Here is a tiny trained network, its code and every weight. The questions are about switching its units off for an input and a target symbol, where a switched-off unit gives its printed mean instead of its output.

import numpy as np


def w(rows, s, z=0):
    codes = np.array(rows[::2]) - 128.0
    scale = np.full(codes.shape[1], s)
    scale[-1] = z or s
    return codes * scale


def norm(h):
    return h / np.sqrt((h * h).mean(-1, keepdims=True) + 1e-5)


def f(y):
    return np.maximum(y, 0)


def softmax(a):
    e = np.exp(a - a.max(-1, keepdims=True))
    return e / e.sum(-1, keepdims=True)


def log_softmax(a):
    a = a - a.max(-1, keepdims=True)
    return a - np.log(np.exp(a).sum(-1, keepdims=True))


def net(x, mask):
    ids = ['βδθμξσφ'.index(c) for c in x.split()]
    T = len(ids)
    res = E[ids] + P[:T]
    u = 0
    for l in range(2):
        q, k, v = (norm(res) @ M[l].T for M in (Q, K, V))
        z = softmax(np.where(np.tri(T) > 0, q @ k.T / 2**0.5, -1e9)) @ v
        res = res + np.where(mask[u], z, O[l][:, -1]) @ O[l][:, :-1]
        u += 1
        y = f(norm(res) @ A[l][:, :-1].T + A[l][:, -1])
        res = res + np.where(mask[u : u + 16], y, B[l][:, -1]) @ B[l][:, :-1]
        u += 16
    return log_softmax(norm(res)[-1] @ U[:, :-1].T + U[:, -1])


Q, K, V, O, A, B = {}, {}, {}, {}, {}, {}
E = w([
[7,147,155,160,114,122,133,133,125,121],'β',
[94,206,177,165,124,184,90,129,65,130],'δ',
[131,193,142,174,65,66,106,90,144,126],'θ',
[49,113,168,172,221,153,87,110,119,49],'μ',
[86,138,172,131,109,112,92,175,91,69],'ξ',
[91,117,191,120,164,191,125,184,133,176],'σ',
[177,195,49,123,160,157,149,140,161,127],'φ',
],0.02)
P = w([
[112,164,46,161,113,2,156,161,93,217],'0',
[96,109,120,48,227,96,161,135,80,227],'1',
[96,32,108,105,175,38,109,171,167,192],'2',
[109,70,91,101,150,66,120,213,135,147],'3',
[71,179,130,89,115,154,111,168,116,95],'4',
[48,157,147,97,117,133,115,146,184,101],'5',
[76,125,142,145,95,164,162,165,131,82],'6',
[74,140,172,140,109,124,177,151,198,90],'7',
[104,159,208,141,108,166,170,135,188,52],'8',
[96,141,221,143,101,145,188,131,216,41],'9',
[122,132,236,144,104,135,211,133,210,43],'10',
[150,147,248,158,105,134,235,139,204,28],'11',
],0.0092)
Q[0] = w([
[139,193,187,115,120,139,143,138,185,91],'L0H0',
[187,118,85,3,122,135,89,156,142,190],'L0H0',
],0.0073)
K[0] = w([
[94,69,147,150,164,233,159,51,254,50],'L0H0',
[43,117,42,133,176,51,61,38,21,217],'L0H0',
],0.0045)
V[0] = w([
[69,66,169,209,213,136,67,3,122,65],'L0H0',
[141,83,150,56,10,64,55,83,59,73],'L0H0',
],0.0072)
O[0] = w([
[104,126,88,176,177,136,221,144,31,113,254],'L0H0',
[174,247,227,83,191,76,129,74,65,103,74],'L0H0',
],0.012,0.0046)
A[0] = w([
[101,99,121,153,101,119,39,144,116,118,107],'L0N0',
[87,151,130,125,129,162,156,133,113,163,64],'L0N1',
[82,117,182,56,205,161,123,151,120,125,192],'L0N2',
[103,135,119,152,181,163,135,122,139,125,36],'L0N3',
[91,102,77,138,172,109,129,101,129,65,121],'L0N4',
[78,152,147,128,95,131,143,86,126,197,184],'L0N5',
[182,154,93,124,1,101,157,46,113,207,99],'L0N6',
[154,118,87,96,182,130,153,158,127,100,121],'L0N7',
[125,125,148,146,201,83,185,139,93,179,102],'L0N8',
[145,140,123,105,139,77,158,102,111,114,58],'L0N9',
[103,150,63,131,190,157,122,190,117,62,147],'L0N10',
[129,155,98,138,91,166,148,172,107,108,4],'L0N11',
[140,90,38,161,139,120,143,117,123,129,70],'L0N12',
[164,171,116,135,113,103,157,127,141,131,101],'L0N13',
[183,180,55,83,176,157,176,123,130,116,61],'L0N14',
[214,139,73,84,92,116,93,78,171,178,70],'L0N15',
],0.011,0.0027)
B[0] = w([
[206,80,109,55,188,171,167,136,140,144,175],'L0N0',
[172,194,106,145,134,143,96,158,112,96,163],'L0N1',
[96,36,181,146,36,139,137,145,86,123,225],'L0N2',
[175,123,169,194,61,130,168,158,140,130,168],'L0N3',
[175,153,191,123,67,77,170,128,148,226,194],'L0N4',
[74,150,80,138,168,117,140,227,178,60,157],'L0N5',
[148,143,103,209,94,179,171,214,100,166,148],'L0N6',
[112,119,197,58,124,58,138,100,97,121,155],'L0N7',
[87,134,131,113,174,65,83,132,72,146,189],'L0N8',
[106,72,124,141,146,109,168,163,111,124,144],'L0N9',
[165,135,113,118,58,99,183,82,145,177,250],'L0N10',
[118,152,84,146,44,113,109,140,108,134,167],'L0N11',
[158,69,92,88,111,181,142,168,87,192,159],'L0N12',
[128,97,172,150,73,124,154,143,115,169,143],'L0N13',
[184,116,100,82,99,94,193,4,180,65,144],'L0N14',
[235,137,132,31,168,133,131,254,171,137,139],'L0N15',
],0.0078,0.011)
Q[1] = w([
[164,123,120,48,236,131,156,106,85,201],'L1H0',
[97,167,94,102,103,174,29,1,154,134],'L1H0',
],0.0062)
K[1] = w([
[141,198,103,143,122,87,114,154,118,88],'L1H0',
[145,71,146,50,197,96,90,188,91,254],'L1H0',
],0.0082)
V[1] = w([
[130,101,87,65,88,22,197,26,108,173],'L1H0',
[155,141,2,222,93,180,133,183,143,139],'L1H0',
],0.0073)
O[1] = w([
[122,56,80,202,93,127,173,133,148,3,252],'L1H0',
[107,93,85,121,75,107,121,56,83,122,179],'L1H0',
],0.016,0.0018)
A[1] = w([
[178,67,230,56,114,125,87,134,120,145,92],'L1N0',
[134,140,136,93,2,177,132,143,158,127,139],'L1N1',
[86,210,161,149,190,78,167,86,47,84,252],'L1N2',
[62,162,145,140,85,144,131,145,134,96,114],'L1N3',
[196,228,40,99,86,70,120,148,125,102,132],'L1N4',
[182,230,116,60,180,214,139,118,171,110,179],'L1N5',
[143,113,92,122,129,167,217,145,102,129,124],'L1N6',
[124,197,179,26,104,121,55,164,218,175,124],'L1N7',
[154,106,170,138,92,234,106,222,153,56,163],'L1N8',
[125,175,162,247,89,100,101,117,164,132,93],'L1N9',
[182,81,166,34,161,141,22,119,91,88,85],'L1N10',
[112,193,158,126,123,84,162,84,57,189,218],'L1N11',
[46,81,135,137,134,213,51,161,169,96,129],'L1N12',
[145,130,11,123,143,175,186,130,197,50,160],'L1N13',
[135,144,164,187,179,207,144,142,119,150,11],'L1N14',
[53,176,185,80,149,185,63,135,149,143,55],'L1N15',
],0.0097,0.0024)
B[1] = w([
[210,92,135,210,85,133,113,101,83,168,203],'L1N0',
[145,125,178,134,108,138,205,113,88,145,255],'L1N1',
[162,180,115,180,202,65,212,66,115,106,249],'L1N2',
[122,80,155,112,82,118,176,133,131,120,220],'L1N3',
[151,77,220,109,163,179,184,121,124,104,170],'L1N4',
[145,115,140,133,124,121,66,10,157,193,143],'L1N5',
[137,152,118,94,121,152,93,154,120,144,219],'L1N6',
[133,171,156,53,116,143,65,176,128,21,196],'L1N7',
[112,120,124,154,100,128,196,84,159,181,245],'L1N8',
[137,96,176,119,78,116,131,110,119,108,197],'L1N9',
[134,153,144,113,94,114,82,108,162,69,157],'L1N10',
[132,183,113,174,177,123,194,97,216,87,225],'L1N11',
[175,146,134,132,139,99,175,79,118,95,177],'L1N12',
[176,80,108,115,134,181,183,108,104,147,187],'L1N13',
[75,147,119,122,106,135,114,155,83,153,147],'L1N14',
[83,140,75,67,101,115,129,130,151,108,163],'L1N15',
],0.011,0.0083)
U = w([
[20,67,2,99,170,95,172,186,94,2,139],'β',
[72,241,82,106,121,119,100,16,111,209,10],'δ',
[169,163,203,148,173,161,195,227,206,110,60],'θ',
[123,86,82,208,158,89,209,104,62,174,196],'μ',
[165,164,202,159,94,9,107,114,77,39,125],'ξ',
[69,64,171,97,32,169,60,238,78,193,134],'σ',
[205,32,79,75,113,173,114,78,198,93,207],'φ',
],0.0062,0.0013)

Each question gives the input, a string of symbols that net reads in full, and the target symbol t.
The units are the heads (2 rows each of Q, K, V and O) and the neurons (one row each of A and B). Each row of codes is followed by its name. A weight is (code - 128) times the scale printed after its matrix; where a second scale follows, it is the last column's (O, A, B and U).
mask holds one flag per unit, layer by layer, with each layer's heads first. A switched-off unit (its flag False) gives its mean, the last column of its rows in O or B, instead of its output. The means were averaged over made-up inputs and are rounded, as every weight is.
A unit's drop is (log p(t) with every unit on - log p(t) with that unit switched off) / (log p(t) with every unit on - log p(t) with every unit switched off).
The circuit of an input: a set's keep is (log p(t) with only the set's units on - log p(t) with every unit switched off) / (log p(t) with every unit on - log p(t) with every unit switched off). Starting from the 12 units with the biggest drops (on a tie, the unit counted first), units are removed one at a time, each time the one whose removal leaves the highest keep (on an exact tie, the one counted first), for as long as the keep stays at least 0.8.
circuit, biggest first: the units of the circuit, biggest drop first
k most important neurons: the k neurons with the biggest drops, biggest first
k most important neurons of layer l: the k neurons of layer l with the biggest drops, biggest first
drop of u: that unit's drop, to one decimal
input δ φ β θ δ β ξ μ σ μ, target σ: circuit, biggest first -> (L0H0 L1N2 L1N11)
input ξ φ β, target θ: 3 most important neurons -> (L0N0 L0N15 L0N10)
input σ δ σ ξ ξ μ μ φ σ σ δ ξ, target σ: circuit, biggest first -> (L0H0 L1N2)
input μ σ ξ, target β: circuit, biggest first -> (L1H0 L1N0)
input ξ ξ φ, target φ: circuit, biggest first -> (L0N14 L1N2)
input θ ξ δ, target ξ: most important neuron of layer 1 -> (L1N7)
input θ ξ ξ ξ σ δ θ, target θ: 4 most important neurons -> (L1N11 L0N2 L0N6 L1N4)
input φ μ ξ, target σ: 2 most important neurons of layer 0 -> (L0N15 L0N8)
input μ σ β, target β: circuit, biggest first -> (L1H0 L0N10)
input ξ φ φ θ θ β, target β: 2 most important neurons of layer 0 -> (L0N5 L0N10)
input ξ δ β σ θ ξ ξ ξ ξ φ, target φ: 2 most important neurons of layer 0 -> (L0N14 L0N2)
input μ θ θ ξ θ ξ μ σ φ β μ, target φ: 2 most important neurons -> (L1N2 L0N0)
input μ ξ μ ξ, target β: 2 most important neurons -> (L1N0 L1N1)
input ξ ξ σ, target σ: 2 most important neurons -> (L0N2 L1N2)
input δ σ ξ, target δ: most important neuron -> (L0N0)
input μ ξ θ ξ ξ θ σ θ, target σ: 2 most important neurons of layer 0 -> (L0N6 L0N10)
input ξ β θ ξ δ ξ ξ φ μ φ ξ, target φ: 2 most important neurons -> (L0N0 L1N2)
input ξ σ ξ, target θ: 2 most important neurons -> (L0N0 L1N8)
input φ σ ξ β φ θ σ θ, target σ: 2 most important neurons -> (L1N2 L1N11)
input μ δ μ σ, target σ: circuit, biggest first -> (L1N2)
input φ φ ξ μ, target σ: 3 most important neurons -> (L1N2 L0N4 L1N11)
input θ ξ σ ξ δ, target δ: 3 most important neurons of layer 1 -> (L1N5 L1N8 L1N15)
input μ θ ξ ξ φ σ φ ξ θ, target φ: drop of L0H0 -> 0.7
input ξ ξ θ, target θ: drop of L0H0 -> 1.4
input φ μ ξ β ξ θ φ θ, target φ: drop of L0N0 -> 0.1
input ξ ξ σ ξ, target θ: drop of L0N0 -> 0.2
input θ ξ ξ, target ξ: most important neuron -> (L0N10)
